Each row has a hidden stage along a path, written after it and counted from one end. A new block has a new path.
[1 -1 0 -4 -3 -8 8 -11 -5 -1 -1 -10 -4 4 0 9 -3 -1 -3 4 2 1 1 -3 6 -2 -2 1 -1 8 0 -12 8 -3 10 -1 -2 -4 9 0 -7 -1 0 2 -1 0 -7 -1]
9
[9 3 -1 -2 6 -11 13 -27 -2 -2 1 -6 -11 0 3 18 -3 -1 -10 14 -2 3 -1 -8 26 -1 -2 -2 -5 20 -3 -16 13 -6 6 -1 -7 -9 8 1 -16 -2 -2 2 -5 0 -15 4]
2
[9 2 0 -5 2 -12 21 -26 -1 -1 -1 -6 -12 -1 1 20 -1 0 -9 13 -5 -4 -3 -10 26 -4 -2 1 -6 19 1 -12 15 -8 5 -2 -1 -10 9 -1 -15 -3 -4 4 -2 -1 -14 3]
2
[6 12 -2 -2 18 -25 16 -38 -8 -13 -2 -16 -10 -2 0 32 -5 -5 -26 20 -3 -2 0 -6 23 -6 0 0 -3 27 -2 -20 16 -7 17 -2 1 -9 6 0 -15 -9 -4 5 -2 1 -10 -2]
3
[2 -3 -1 -5 -2 -9 8 -14 -6 0 2 -10 -6 -1 -2 12 -3 -5 -3 7 2 0 0 -7 17 -3 -1 2 -4 4 -1 -16 10 -4 9 1 -1 -7 11 0 -10 -1 -3 3 -1 1 -13 2]
8
[8 7 -2 -6 8 -13 17 -29 -5 -6 3 -11 -11 -1 -2 24 -3 -1 -17 18 -3 -1 0 -6 22 -5 1 2 -1 20 1 -17 14 -5 10 1 0 -8 7 -1 -15 -7 -4 5 -2 1 -12 4]
3
[6 4 -1 -7 3 -12 14 -26 -5 -1 0 -11 -10 0 1 17 -2 -3 -9 14 -3 -1 -1 2 21 -6 2 1 -5 15 -1 -17 12 -4 10 -1 3 -10 8 -1 -12 -3 -1 5 -2 3 -15 2]
7
[5 7 0 -4 5 -13 14 -18 0 -6 1 -10 -8 0 2 21 -3 0 -11 11 -1 2 2 -6 20 -2 -2 1 -4 18 -3 -14 12 -3 12 -2 2 -8 9 0 -13 -3 -1 3 -3 1 -11 2]
6
[3 1 0 -5 2 -13 10 -19 -6 -4 1 -13 -8 2 0 14 -3 -4 -5 10 1 -1 0 -6 13 -4 0 2 -4 14 -2 -17 11 -5 1 -2 0 -10 10 3 -13 -1 -3 1 -1 0 -13 3]
7
[9 -2 -2 -5 -2 -9 14 -24 -7 2 -2 -7 -11 4 4 16 -3 -6 -3 9 -2 1 -2 -10 24 -3 -3 1 -5 14 -1 -22 11 -5 9 -1 -1 -7 11 -2 -15 2 -2 5 -2 1 -14 0]
4
[4 -8 2 -8 -8 5 7 -4 0 0 1 1 -4 3 -1 5 1 2 10 -4 3 2 0 -5 8 1 0 1 -2 2 0 -5 3 0 1 -1 -2 -2 8 -1 -9 10 -1 0 -1 3 -10 5]
9
[10 6 1 -6 8 -13 17 -30 2 -2 0 -7 -10 0 0 20 -2 -2 -15 19 -7 0 1 -10 30 -4 0 0 -4 21 -2 -16 12 -2 6 -1 1 -10 5 0 -13 -4 -4 3 -2 -1 -11 -1]
1
[7 -11 3 -11 -17 5 16 -18 3 7 2 4 -4 5 -2 10 0 0 13 4 2 2 -1 -16 39 4 0 1 -3 7 1 -12 7 -2 -2 -1 -3 -11 14 1 -19 12 -6 0 -7 -2 -20 7]
2
[4 9 -2 -2 12 -15 15 -30 -4 -6 -1 -12 -9 -2 2 23 -3 -1 -14 17 -3 -2 -2 -8 22 -6 1 1 -6 20 -3 -16 12 -6 5 0 0 -10 6 1 -13 -8 0 2 -2 0 -11 3]
3
[9 -18 1 -16 -22 13 13 -8 13 14 6 13 -10 4 0 0 1 6 25 -3 -1 6 1 -19 28 12 0 0 -3 7 2 -9 6 -1 -10 0 -4 -9 16 -1 -20 11 -5 0 -4 2 -20 12]
1
[10 4 1 -5 6 -11 15 -22 -3 -5 1 -4 -8 0 0 20 -4 -1 -10 12 -1 2 0 -6 22 -3 -1 2 -5 17 -1 -18 12 -3 7 -3 -3 -9 9 0 -14 -2 -4 2 -5 -1 -12 3]
4
[1 -7 1 -9 -9 1 9 -6 -1 2 -2 -1 -5 1 1 5 0 -1 9 -1 2 1 1 -9 14 5 0 -1 -2 4 1 -12 7 -1 -2 0 0 -5 12 -1 -13 6 -3 0 -1 1 -16 5]
8
